Below is a small trained network, with its code and all its weights. Each question gives an input and a class and asks what happens when units are switched off, that is, made to give their printed mean instead of their output.

import numpy as np


def w(rows, s, z=0):
    codes = np.array(rows[::2]) - 128.0
    scale = np.full(codes.shape[1], s)
    scale[-1] = z or s
    return codes * scale


def f(y):
    return np.maximum(y, 0)


def log_softmax(a):
    a = a - a.max(-1, keepdims=True)
    return a - np.log(np.exp(a).sum(-1, keepdims=True))


def net(x, mask):
    res = np.array(x, float).reshape(1, 7) / 4 @ E
    y = f(res @ A[0][:, :-1].T + A[0][:, -1])
    res = res + np.where(mask, y, B[0][:, -1]) @ B[0][:, :-1]
    return log_softmax(res[-1] @ U[:, :-1].T + U[:, -1])


A, B = {}, {}
E = w([
[102,100,131,71,78],'x0',
[122,93,185,52,162],'x1',
[56,177,84,121,22],'x2',
[43,119,148,214,196],'x3',
[131,83,254,106,94],'x4',
[169,80,146,231,68],'x5',
[145,207,170,159,139],'x6',
],0.009)
A[0] = w([
[63,90,112,109,107,117],'N0',
[181,145,163,119,139,134],'N1',
[89,165,129,182,137,223],'N2',
[106,116,155,78,78,117],'N3',
[119,54,190,71,103,169],'N4',
[79,67,172,157,115,192],'N5',
[117,190,140,188,16,137],'N6',
[125,107,128,180,104,137],'N7',
[173,58,99,78,201,198],'N8',
[164,165,78,167,207,130],'N9',
[24,146,107,110,103,93],'N10',
[167,139,100,110,113,105],'N11',
[130,89,117,166,89,107],'N12',
[149,59,103,78,92,63],'N13',
[126,133,52,159,117,158],'N14',
[49,126,153,171,150,191],'N15',
[154,155,146,111,104,177],'N16',
[59,146,110,105,136,134],'N17',
[141,66,105,93,65,130],'N18',
[164,140,182,108,163,171],'N19',
[138,118,138,176,138,107],'N20',
[133,179,160,210,115,206],'N21',
[222,113,142,117,87,193],'N22',
[141,129,74,185,111,133],'N23',
[148,177,7,218,92,202],'N24',
[126,114,124,150,206,193],'N25',
[168,171,146,127,79,253],'N26',
[29,191,116,123,83,166],'N27',
],0.014,0.0058)
B[0] = w([
[45,160,106,160,113,169],'N0',
[176,153,122,140,181,165],'N1',
[101,86,68,130,186,191],'N2',
[139,132,32,137,1,183],'N3',
[126,51,64,197,110,217],'N4',
[134,114,93,70,169,199],'N5',
[112,88,124,53,161,227],'N6',
[167,76,123,72,129,173],'N7',
[80,119,193,155,205,201],'N8',
[164,114,128,138,155,192],'N9',
[46,206,139,141,140,181],'N10',
[101,156,147,140,123,155],'N11',
[135,98,116,110,146,171],'N12',
[112,88,111,147,81,176],'N13',
[165,166,82,171,130,184],'N14',
[82,109,106,67,156,192],'N15',
[121,180,98,99,132,166],'N16',
[90,211,133,141,122,167],'N17',
[126,91,79,134,102,195],'N18',
[197,129,97,156,210,183],'N19',
[103,59,98,90,96,158],'N20',
[122,85,75,61,168,203],'N21',
[161,118,97,146,158,203],'N22',
[197,96,68,134,137,180],'N23',
[209,136,33,151,173,249],'N24',
[103,88,115,116,178,189],'N25',
[151,168,77,68,157,199],'N26',
[55,186,135,102,160,205],'N27',
],0.0088,0.016)
U = w([
[166,102,46,164,135,244],'0',
[123,79,120,210,161,52],'1',
[75,121,109,104,210,241],'2',
[146,216,111,79,104,100],'3',
[129,166,184,137,121,16],'4',
[10,154,82,163,89,44],'5',
[144,161,173,135,101,2],'6',
[104,44,84,122,80,26],'7',
],0.011,0.0024)

Each question gives the input, the list of numbers given to net, and the class t.
The units are the neurons (one row each of A and B). Each row of codes is followed by its name. A weight is (code - 128) times the scale printed after its matrix; where a second scale follows, it is the last column's (A, B and U).
mask holds one flag per neuron, in row order. A switched-off neuron (its flag False) gives its mean, the last column of its row in B, instead of its output. The means were averaged over made-up inputs and are rounded, as every weight is.
A unit's drop is (log p(t) with every unit on - log p(t) with that unit switched off) / (log p(t) with every unit on - log p(t) with every unit switched off).
The circuit of an input: a set's keep is (log p(t) with only the set's units on - log p(t) with every unit switched off) / (log p(t) with every unit on - log p(t) with every unit switched off). Starting from the 12 units with the biggest drops (on a tie, the unit counted first), units are removed one at a time, each time the one whose removal leaves the highest keep (on an exact tie, the one counted first), for as long as the keep stays at least 0.8.
units of the circuit, in order: the units of the circuit, biggest drop first
most important unit: the unit with the biggest drop
top k neurons: the k neurons with the biggest drops, biggest first
drop when u is switched off: that unit's drop, to one decimal
input [4,6,-4,-8,-3,7,-7], class 7: units of the circuit, in order -> [N24 N13]
input [-2,-5,2,4,4,6,-2], class 2: units of the circuit, in order -> [N6]
input [1,8,-2,4,5,2,-3], class 7: units of the circuit, in order -> [N4 N24]
input [-2,-1,0,-1,2,2,-5], class 7: units of the circuit, in order -> [N24 N19 N1]
input [7,3,-7,-6,-6,1,-5], class 7: units of the circuit, in order -> [N24 N13]
input [-2,-1,4,-8,2,-1,-4], class 7: units of the circuit, in order -> [N24 N19]
input [-1,3,8,-3,-4,0,1], class 3: top 2 neurons -> [N4 N24]
input [-4,0,0,-8,-1,-5,-1], class 3: top 3 neurons -> [N4 N24 N2]
input [8,-2,-8,-1,3,3,-7], class 7: top 2 neurons -> [N24 N13]
input [-4,0,-3,4,7,8,0], class 2: top 3 neurons -> [N3 N24 N5]
input [-3,-2,-6,-7,-1,-3,2], class 2: top 4 neurons -> [N8 N24 N4 N3]
input [-1,-2,6,-3,-2,-2,-2], class 3: top 2 neurons -> [N4 N24]
input [2,-3,-8,2,8,-1,1], class 1: top 4 neurons -> [N4 N6 N27 N26]
input [-6,7,-3,0,-5,8,-8], class 1: most important unit -> N8
input [4,8,1,3,-5,-3,2], class 5: drop when N24 is switched off -> 0.1
input [8,8,-6,-4,6,-4,-8], class 7: drop when N3 is switched off -> 0.3
input [-1,3,4,-2,6,-4,3], class 5: top 2 neurons -> [N24 N4]
input [-4,5,7,-6,-6,-8,1], class 3: drop when N4 is switched off -> 0.2
